Below is a small trained network, with its code and all its weights. Each question gives an input and a class and asks what happens when units are switched off, that is, made to give their printed mean instead of their output.

import numpy as np


def w(rows, s, z=0):
    codes = np.array(rows[::2]) - 128.0
    scale = np.full(codes.shape[1], s)
    scale[-1] = z or s
    return codes * scale


def norm(h):
    return h / np.sqrt((h * h).mean(-1, keepdims=True) + 1e-5)


def f(y):
    return y / 2 * (1 + np.tanh(0.7978845608 * (y + 0.044715 * y**3)))


def log_softmax(a):
    a = a - a.max(-1, keepdims=True)
    return a - np.log(np.exp(a).sum(-1, keepdims=True))


def net(x, mask):
    res = np.array(x, float).reshape(1, 8) / 4 @ E
    u = 0
    for l in range(3):
        y = f(norm(res) @ A[l][:, :-1].T + A[l][:, -1])
        res = res + np.where(mask[u : u + 9], y, B[l][:, -1]) @ B[l][:, :-1]
        u += 9
    return log_softmax(norm(res)[-1] @ U[:, :-1].T + U[:, -1])


A, B = {}, {}
E = w([
[126,108,123,133,69,113,104,148,120,110,91],'x0',
[122,108,116,150,145,140,124,125,118,124,133],'x1',
[168,137,115,159,139,126,153,133,157,153,109],'x2',
[143,145,138,101,116,128,116,123,144,134,116],'x3',
[127,124,128,127,141,139,115,117,123,131,127],'x4',
[182,98,190,133,112,129,105,182,51,247,171],'x5',
[58,233,174,190,165,114,26,211,146,143,103],'x6',
[130,155,255,237,25,208,118,71,185,101,201],'x7',
],0.0077)
A[0] = w([
[81,211,157,204,91,131,97,105,178,120,119,141],'L0N0',
[143,124,66,103,128,26,182,109,183,160,98,59],'L0N1',
[161,120,245,203,26,204,169,24,147,88,188,24],'L0N2',
[127,157,2,89,136,119,132,104,134,63,92,142],'L0N3',
[120,177,211,199,113,133,84,155,113,177,154,57],'L0N4',
[195,56,156,123,73,163,188,58,130,92,191,116],'L0N5',
[38,216,131,167,192,94,65,243,132,180,76,74],'L0N6',
[225,108,189,134,98,132,90,189,37,230,199,253],'L0N7',
[112,96,142,82,165,138,93,164,57,217,69,175],'L0N8',
],0.0071,0.0038)
B[0] = w([
[245,108,133,130,138,139,158,99,66,72,162,209],'L0N0',
[125,127,115,112,128,142,123,51,117,122,125,166],'L0N1',
[61,96,135,107,164,145,51,162,172,138,42,254],'L0N2',
[107,84,201,117,131,146,149,77,118,171,116,209],'L0N3',
[138,164,103,172,85,133,60,98,86,171,185,188],'L0N4',
[121,157,122,88,172,82,152,157,133,150,115,222],'L0N5',
[100,105,136,131,167,111,102,154,228,161,97,248],'L0N6',
[123,162,114,118,43,158,155,117,87,183,174,253],'L0N7',
[159,150,88,112,93,70,158,153,126,123,141,201],'L0N8',
],0.011,0.0087)
A[1] = w([
[113,238,140,225,116,194,57,88,118,77,162,13],'L1N0',
[117,135,254,196,135,247,60,135,174,27,83,63],'L1N1',
[153,191,111,221,83,151,103,110,73,176,119,20],'L1N2',
[139,108,132,103,219,101,90,154,235,19,30,7],'L1N3',
[118,178,147,173,125,120,69,234,122,237,155,55],'L1N4',
[219,83,151,107,145,139,89,150,89,116,95,53],'L1N5',
[151,108,173,153,94,172,108,141,131,205,101,124],'L1N6',
[192,180,143,195,156,155,62,97,116,23,197,30],'L1N7',
[220,159,92,75,106,91,234,213,70,97,117,3],'L1N8',
],0.0074,0.0023)
B[1] = w([
[182,163,139,163,107,153,147,110,95,102,148,179],'L1N0',
[142,131,77,94,159,92,175,105,87,133,123,224],'L1N1',
[154,149,175,122,213,116,138,120,144,115,151,170],'L1N2',
[156,164,214,169,160,115,70,47,131,55,217,255],'L1N3',
[57,80,144,85,135,92,84,186,156,130,28,227],'L1N4',
[103,159,169,142,150,92,157,130,126,102,148,130],'L1N5',
[86,107,108,110,215,125,93,131,161,134,127,173],'L1N6',
[180,143,84,132,7,80,175,107,74,108,198,174],'L1N7',
[126,128,123,155,134,120,167,101,62,53,182,161],'L1N8',
],0.012,0.0086)
A[2] = w([
[150,139,156,218,52,126,126,195,216,41,152,3],'L2N0',
[129,159,218,143,174,102,37,118,126,154,144,174],'L2N1',
[136,154,191,167,35,200,59,197,33,157,116,27],'L2N2',
[79,180,231,165,143,136,72,77,148,139,173,13],'L2N3',
[97,78,201,112,226,110,204,81,194,1,91,124],'L2N4',
[80,55,168,82,114,220,157,71,113,184,65,115],'L2N5',
[179,153,151,180,147,59,108,109,177,32,85,64],'L2N6',
[15,103,125,39,147,196,144,149,152,195,44,145],'L2N7',
[79,57,100,124,155,56,129,41,166,55,84,71],'L2N8',
],0.0079,0.0028)
B[2] = w([
[209,144,69,209,101,113,173,61,55,197,159,130],'L2N0',
[109,71,145,165,128,191,124,102,146,66,96,229],'L2N1',
[144,115,103,183,175,208,131,128,228,22,102,158],'L2N2',
[155,146,190,214,131,186,115,128,184,95,127,194],'L2N3',
[106,109,146,204,159,154,43,172,254,105,110,247],'L2N4',
[38,152,93,49,118,79,154,214,129,166,50,180],'L2N5',
[143,140,125,118,75,115,138,176,40,137,191,189],'L2N6',
[107,126,56,81,124,32,254,206,88,205,90,212],'L2N7',
[132,185,127,171,92,178,103,191,174,204,174,209],'L2N8',
],0.0096,0.011)
U = w([
[43,80,84,54,112,78,132,203,175,213,40,62],'0',
[135,137,208,210,141,217,21,79,217,95,138,78],'1',
[217,163,84,116,59,101,202,38,3,96,215,251],'2',
],0.012,0.0022)

Each question gives the input, the list of numbers given to net, and the class t.
The units are the neurons (one row each of A and B). Each row of codes is followed by its name. A weight is (code - 128) times the scale printed after its matrix; where a second scale follows, it is the last column's (A, B and U).
mask holds one flag per neuron, layer by layer. A switched-off neuron (its flag False) gives its mean, the last column of its row in B, instead of its output. The means were averaged over made-up inputs and are rounded, as every weight is.
A unit's drop is (log p(t) with every unit on - log p(t) with that unit switched off) / (log p(t) with every unit on - log p(t) with every unit switched off).
The circuit of an input: a set's keep is (log p(t) with only the set's units on - log p(t) with every unit switched off) / (log p(t) with every unit on - log p(t) with every unit switched off). Starting from the 12 units with the biggest drops (on a tie, the unit counted first), units are removed one at a time, each time the one whose removal leaves the highest keep (on an exact tie, the one counted first), for as long as the keep stays at least 0.8.
units of the circuit, in order: the units of the circuit, biggest drop first
most important unit: the unit with the biggest drop
top k neurons: the k neurons with the biggest drops, biggest first
top k neurons in layer l: the k neurons of layer l with the biggest drops, biggest first
drop of u: that unit's drop, to one decimal
input [4,6,-4,2,-1,-7,3,-5], class 1: units of the circuit, in order	L1N3
input [2,4,-4,-4,5,-1,4,-5], class 1: top 2 neurons	L0N7, L1N3
input [7,-5,-8,-2,3,-1,1,-2], class 1: top 2 neurons	L0N7, L0N4
input [7,7,-7,8,-4,-8,8,1], class 2: units of the circuit, in order	L0N0, L0N2, L1N7
input [-4,-4,-3,1,-5,-3,5,-8], class 1: units of the circuit, in order	L0N7, L1N3
input [1,8,-4,5,0,-8,6,1], class 2: units of the circuit, in order	L0N0, L1N7
input [-3,-4,5,4,-3,0,8,-8], class 1: units of the circuit, in order	L1N3, L0N7
input [-3,-2,4,-1,-8,-6,1,6], class 2: top 2 neurons in layer 0	L0N0, L0N6
input [-2,-7,2,5,8,3,-8,1], class 0: top 2 neurons	L0N0, L1N3
input [2,-7,-2,-6,-7,5,0,-6], class 2: top 3 neurons	L0N8, L0N2, L1N8
input [-5,5,5,-7,-3,3,5,-1], class 0: top 2 neurons	L0N6, L1N4
input [8,4,-2,-6,-1,2,2,0], class 0: top 3 neurons	L1N4, L1N3, L0N6
input [1,-4,-1,5,3,2,-3,-6], class 2: top 2 neurons in layer 0	L0N2, L0N8
input [-8,-1,-6,-7,-5,4,5,-1], class 0: most important unit	L1N4
input [7,0,3,2,7,0,3,-7], class 1: top 3 neurons	L0N7, L1N3, L0N4
input [-5,-7,-1,3,-1,-6,2,-6], class 1: top 2 neurons	L0N7, L1N3
input [1,3,-5,-8,2,1,-7,8], class 0: top 2 neurons	L2N7, L0N0
input [-8,7,-3,-6,4,3,-1,-8], class 2: top 2 neurons in layer 0	L0N2, L0N8
input [4,1,-6,-3,8,7,-4,2], class 0: drop of L2N1	0.0
input [-2,-8,-7,-4,7,5,-2,8], class 0: most important unit	L0N2
input [-3,6,8,-6,3,-8,8,4], class 2: drop of L0N0	0.2
input [-8,-8,3,6,5,-6,8,-6], class 1: drop of L1N3	0.1
input [-4,3,-8,2,2,-5,6,-5], class 1: drop of L1N3	0.1
